Look-ups in named tables: a row name and a column name give one cell, copied from the table.

viboler.tsv
	rerebif	bipo	putisan	voba	fug	pilaz	taripe
gemam	175	107	119	79	49	202	173
tur	196	127	145	175	134	122	145
miramek	216	117	129	189	128	104	148
gava	221	118	151	196	121	108	139
dop	195	123	134	175	128	113	144
zaz	219	115	151	193	121	101	141
kif	140	139	141	140	139	139	141

What is the rerebif of gava in viboler? 221
What is the fug of dop in viboler? 128
What is the pilaz of gemam in viboler? 202
What is the bipo of gemam in viboler? 107
What is the pilaz of miramek in viboler? 104
What is the voba of tur in viboler? 175
What is the taripe of tur in viboler? 145

latinul =
|  | tuk | tun | simuz | bafet |
|---|---|---|---|---|
| peg | 0.6 | 0.3 | 0.5 | 0.6 |
| taleta | 0.2 | 0.5 | 0.4 | 0.3 |
| bedetak | 0.4 | 0.4 | 0.4 | 0.4 |
| kuv | 0.3 | 0.6 | 0.5 | 0.5 |
| tudarip | 0.6 | 0.5 | 0.5 | 0.5 |
| mis | 0.4 | 0.5 | 0.5 | 0.4 |
| mer | 0.5 | 0.4 | 0.3 | 0.5 |
| rero | 0.6 | 0.4 | 0.4 | 0.5 |
| vulobor | 0.5 | 0.4 | 0.5 | 0.5 |
| fof | 0.5 | 0.5 | 0.4 | 0.5 |
| memise | 0.3 | 0.4 | 0.4 | 0.4 |
| los | 0.4 | 0.6 | 0.8 | 0.4 |
| motuvi | 0.4 | 0.5 | 0.5 | 0.4 |
| zugivin | 0.4 | 0.4 | 0.6 | 0.4 |

What is the tun of memise in latinul?
0.4
What is the simuz of memise in latinul?
0.4
What is the bafet of los in latinul?
0.4
What is the tun of fof in latinul?
0.5
What is the tun of rero in latinul?
0.4
What is the bafet of vulobor in latinul?
0.5
What is the bafet of peg in latinul?
0.6

Table rukuno
	larod	zesada	duk	gevafu
natup	198	232	199	212
zutaf	184	199	184	190
nanaso	39	164	38	128
nuduza	205	186	206	190
fugid	211	169	212	183
gofalu	205	182	205	187
bur	180	196	180	187
tikid	197	190	197	189
rik	199	187	200	188
duz	189	200	189	192
ginebim	214	173	215	186
vug	185	200	184	189
fol	174	200	173	187

ginebim, duk => 215
zutaf, duk => 184
nuduza, duk => 206
fugid, zesada => 169
bur, gevafu => 187
fugid, gevafu => 183
Row with the largest gevafu: natup

Table nafa
         lir  tidir  mef  mok  fisalot
sive      80     85  145   45       65
mut       39     46  182   85       49
dizorit   98     65  166   60      125
sut      116     85  206   65       47
tuz       80     46  145  121       90
koteled   79    104  165   38      163
fogatub   41     85  143   63       86
gozofu    45     65   65   46       46
zavo      59     85  164   64       67

What is the tidir of zavo in nafa? 85
What is the mef of sive in nafa? 145
What is the lir of sut in nafa? 116
What is the mef of sut in nafa? 206
What is the fisalot of gozofu in nafa? 46
What is the mef of gozofu in nafa? 65
What is the mok of zavo in nafa? 64
What is the fisalot of tuz in nafa? 90
What is the mok of sut in nafa? 65
What is the tidir of sive in nafa? 85
What is the fisalot of sive in nafa? 65
What is the tidir of mut in nafa? 46
What is the tidir of gozofu in nafa? 65
What is the tidir of sut in nafa? 85
What is the lir of zavo in nafa? 59

gil:
	genetan	vot	digu	sodu
mimizer	61.941	7.734	48.532	55.876
nonidev	48.822	5.441	0.396	-0.819
bafeze	17.827	-45.192	-96.841	87.098
fafi	61.724	4.351	46.238	53.912
pag	1.721	-26.567	-8.964	9.173
dezumi	33.004	65.942	57.269	49.431
givipi	63.780	2.274	46.927	50.975
dak	26.621	42.401	5.120	-13.380

nonidev, vot => 5.441
dak, sodu => -13.380
fafi, vot => 4.351
pag, genetan => 1.721
bafeze, sodu => 87.098
pag, sodu => 9.173
nonidev, digu => 0.396
bafeze, vot => -45.192
givipi, digu => 46.927
mimizer, digu => 48.532
mimizer, sodu => 55.876
givipi, sodu => 50.975
fafi, genetan => 61.724
mimizer, vot => 7.734
givipi, vot => 2.274
dak, digu => 5.120
bafeze, genetan => 17.827
Which row has the largest digu? dezumi

